Below are the code and all the weights of a small trained network. Each question names an input and a class and asks about switching units off, where a switched-off unit gives its printed mean instead of its output.

import numpy as np


def w(rows, s, z=0):
    codes = np.array(rows[::2]) - 128.0
    scale = np.full(codes.shape[1], s)
    scale[-1] = z or s
    return codes * scale


def f(y):
    return np.maximum(y, 0)


def log_softmax(a):
    a = a - a.max(-1, keepdims=True)
    return a - np.log(np.exp(a).sum(-1, keepdims=True))


def net(x, mask):
    res = np.array(x, float).reshape(1, 7) / 4 @ E
    y = f(res @ A[0][:, :-1].T + A[0][:, -1])
    res = res + np.where(mask, y, B[0][:, -1]) @ B[0][:, :-1]
    return log_softmax(res[-1] @ U[:, :-1].T + U[:, -1])


A, B = {}, {}
E = w([
[78,142,88],'x0',
[185,161,191],'x1',
[52,200,255],'x2',
[239,181,145],'x3',
[195,18,197],'x4',
[239,194,43],'x5',
[121,20,100],'x6',
],0.0054)
A[0] = w([
[191,185,105,150],'n0',
[158,2,119,141],'n1',
[120,224,69,99],'n2',
[126,113,85,94],'n3',
[57,165,127,151],'n4',
[110,47,224,173],'n5',
[145,66,72,254],'n6',
[210,212,158,116],'n7',
[56,206,141,141],'n8',
[52,85,48,205],'n9',
],0.013,0.0088)
B[0] = w([
[104,41,43,201],'n0',
[87,82,143,202],'n1',
[157,104,159,190],'n2',
[168,99,139,145],'n3',
[113,231,52,190],'n4',
[160,161,217,212],'n5',
[2,117,116,244],'n6',
[161,49,64,201],'n7',
[140,168,52,202],'n8',
[69,126,187,235],'n9',
],0.0095,0.011)
U = w([
[93,216,50,194],'0',
[81,94,172,227],'1',
[157,6,19,6],'2',
[254,185,232,105],'3',
],0.0072,0.0023)

Each question gives the input, the list of numbers given to net, and the class t.
The units are the neurons (one row each of A and B). Each row of codes is followed by its name. A weight is (code - 128) times the scale printed after its matrix; where a second scale follows, it is the last column's (A, B and U).
mask holds one flag per neuron, in row order. A switched-off neuron (its flag False) gives its mean, the last column of its row in B, instead of its output. The means were averaged over made-up inputs and are rounded, as every weight is.
A unit's drop is (log p(t) with every unit on - log p(t) with that unit switched off) / (log p(t) with every unit on - log p(t) with every unit switched off).
The circuit of an input: a set's keep is (log p(t) with only the set's units on - log p(t) with every unit switched off) / (log p(t) with every unit on - log p(t) with every unit switched off). Starting from all 10 units, units are removed one at a time, each time the one whose removal leaves the highest keep (on an exact tie, the one counted first), for as long as the keep stays at least 0.8.
circuit, biggest first: the units of the circuit, biggest drop first
unit that matters most: the unit with the biggest drop
k most important neurons: the k neurons with the biggest drops, biggest first
drop when u is switched off: that unit's drop, to one decimal
input [5,6,2,2,6,-2,-3], class 3: unit that matters most	n6
input [3,-3,8,-6,4,-7,0], class 3: circuit, biggest first	(n5, n6)
input [-2,-8,4,3,-5,-4,4], class 0: circuit, biggest first	(n4, n8)
input [5,1,2,-2,4,-6,1], class 3: circuit, biggest first	(n5, n0)
input [5,7,5,5,0,2,1], class 2: circuit, biggest first	(n7, n0)
input [6,-5,-7,-4,2,4,6], class 1: circuit, biggest first	(n9, n6)
input [5,-1,7,4,7,-4,1], class 3: circuit, biggest first	(n5, n6)
input [2,-2,-1,2,-6,2,-7], class 2: circuit, biggest first	(n0, n7)
input [-8,-5,4,5,2,-1,-6], class 2: circuit, biggest first	(n7, n9)
input [2,8,2,-3,2,-2,-5], class 3: circuit, biggest first	(n6, n0)
input [-4,-7,-5,8,-6,-2,6], class 1: circuit, biggest first	(n7, n9, n8)
input [-8,-3,6,-1,8,2,-7], class 3: circuit, biggest first	(n6, n5)
input [6,-8,5,-4,0,-6,4], class 0: 3 most important neurons	(n4, n8, n2)
input [-1,4,3,-8,-4,-7,-3], class 0: circuit, biggest first	(n4)
input [-7,-4,6,-1,5,3,0], class 3: drop when n6 is switched off	0.2
input [5,8,-7,0,-3,-3,6], class 1: drop when n8 is switched off	0.1
input [0,-4,1,-1,-5,-6,3], class 0: drop when n4 is switched off	0.5
input [7,0,4,8,3,8,2], class 2: drop when n3 is switched off	0.0
